Below is a small trained network, with its code and all its weights. Each question gives an input and a class and asks what happens when units are switched off, that is, made to give their printed mean instead of their output.

import numpy as np


def w(rows, s, z=0):
    codes = np.array(rows[::2]) - 128.0
    scale = np.full(codes.shape[1], s)
    scale[-1] = z or s
    return codes * scale


def norm(h):
    return h / np.sqrt((h * h).mean(-1, keepdims=True) + 1e-5)


def f(y):
    return y / 2 * (1 + np.tanh(0.7978845608 * (y + 0.044715 * y**3)))


def log_softmax(a):
    a = a - a.max(-1, keepdims=True)
    return a - np.log(np.exp(a).sum(-1, keepdims=True))


def net(x, mask):
    res = np.array(x, float).reshape(1, 4) / 4 @ E
    u = 0
    for l in range(2):
        y = f(norm(res) @ A[l][:, :-1].T + A[l][:, -1])
        res = res + np.where(mask[u : u + 3], y, B[l][:, -1]) @ B[l][:, :-1]
        u += 3
    return log_softmax(norm(res)[-1] @ U[:, :-1].T + U[:, -1])


A, B = {}, {}
E = w([
[58,215,46],'x0',
[128,129,126],'x1',
[253,175,98],'x2',
[133,63,32],'x3',
],0.0042)
A[0] = w([
[123,77,174,194],'0.n0',
[97,62,92,95],'0.n1',
[10,53,171,5],'0.n2',
],0.012,0.0033)
B[0] = w([
[78,131,125,206],'0.n0',
[111,121,57,182],'0.n1',
[157,250,81,253],'0.n2',
],0.015,0.0043)
A[1] = w([
[191,154,132,184],'1.n0',
[57,219,80,163],'1.n1',
[93,240,250,1],'1.n2',
],0.011,0.0038)
B[1] = w([
[47,175,127,174],'1.n0',
[151,46,210,254],'1.n1',
[100,74,12,186],'1.n2',
],0.011,0.0085)
U = w([
[132,251,116,251],'0',
[124,82,83,147],'1',
[125,34,208,9],'2',
],0.016,0.0022)

Each question gives the input, the list of numbers given to net, and the class t.
The units are the neurons (one row each of A and B). Each row of codes is followed by its name. A weight is (code - 128) times the scale printed after its matrix; where a second scale follows, it is the last column's (A, B and U).
mask holds one flag per neuron, layer by layer. A switched-off neuron (its flag False) gives its mean, the last column of its row in B, instead of its output. The means were averaged over made-up inputs and are rounded, as every weight is.
A unit's drop is (log p(t) with every unit on - log p(t) with that unit switched off) / (log p(t) with every unit on - log p(t) with every unit switched off).
The circuit of an input: a set's keep is (log p(t) with only the set's units on - log p(t) with every unit switched off) / (log p(t) with every unit on - log p(t) with every unit switched off). Starting from all 6 units, units are removed one at a time, each time the one whose removal leaves the highest keep (on an exact tie, the one counted first), for as long as the keep stays at least 0.8.
units of the circuit, in order: the units of the circuit, biggest drop first
top k neurons: the k neurons with the biggest drops, biggest first
k most important neurons of layer l: the k neurons of layer l with the biggest drops, biggest first
drop of u: that unit's drop, to one decimal
input [5,0,2,-5], class 1: top 2 neurons => 1.n2, 0.n1
input [-6,8,-2,-8], class 1: top 2 neurons => 1.n2, 1.n1
input [6,-6,4,-1], class 2: top 2 neurons => 0.n2, 1.n1
input [-8,-1,8,3], class 0: units of the circuit, in order => 1.n1
input [0,-4,7,-8], class 1: units of the circuit, in order => 1.n2, 0.n2
input [8,-6,7,-3], class 2: units of the circuit, in order => 0.n2, 1.n1
input [-4,-2,4,-6], class 1: top 3 neurons => 1.n2, 1.n1, 0.n2
input [5,-6,0,-7], class 1: top 2 neurons => 1.n2, 0.n1
input [6,-4,-7,4], class 0: 2 most important neurons of layer 0 => 0.n2, 0.n0
input [-6,-1,8,3], class 0: top 4 neurons => 1.n1, 1.n2, 1.n0, 0.n1
input [-3,-4,2,1], class 2: top 3 neurons => 0.n1, 1.n2, 1.n0
input [6,-1,-5,2], class 2: top 3 neurons => 1.n1, 1.n2, 1.n0
input [-2,6,0,1], class 2: top 2 neurons => 0.n0, 1.n2
input [-6,6,-5,-7], class 1: top neuron => 1.n2
input [-2,5,3,-6], class 1: top 2 neurons => 1.n2, 0.n2
input [2,-4,-7,-1], class 0: drop of 0.n2 => 3.9
input [-4,7,-8,3], class 0: drop of 0.n2 => 1.2
input [4,-3,-8,-1], class 0: drop of 0.n2 => 5.2
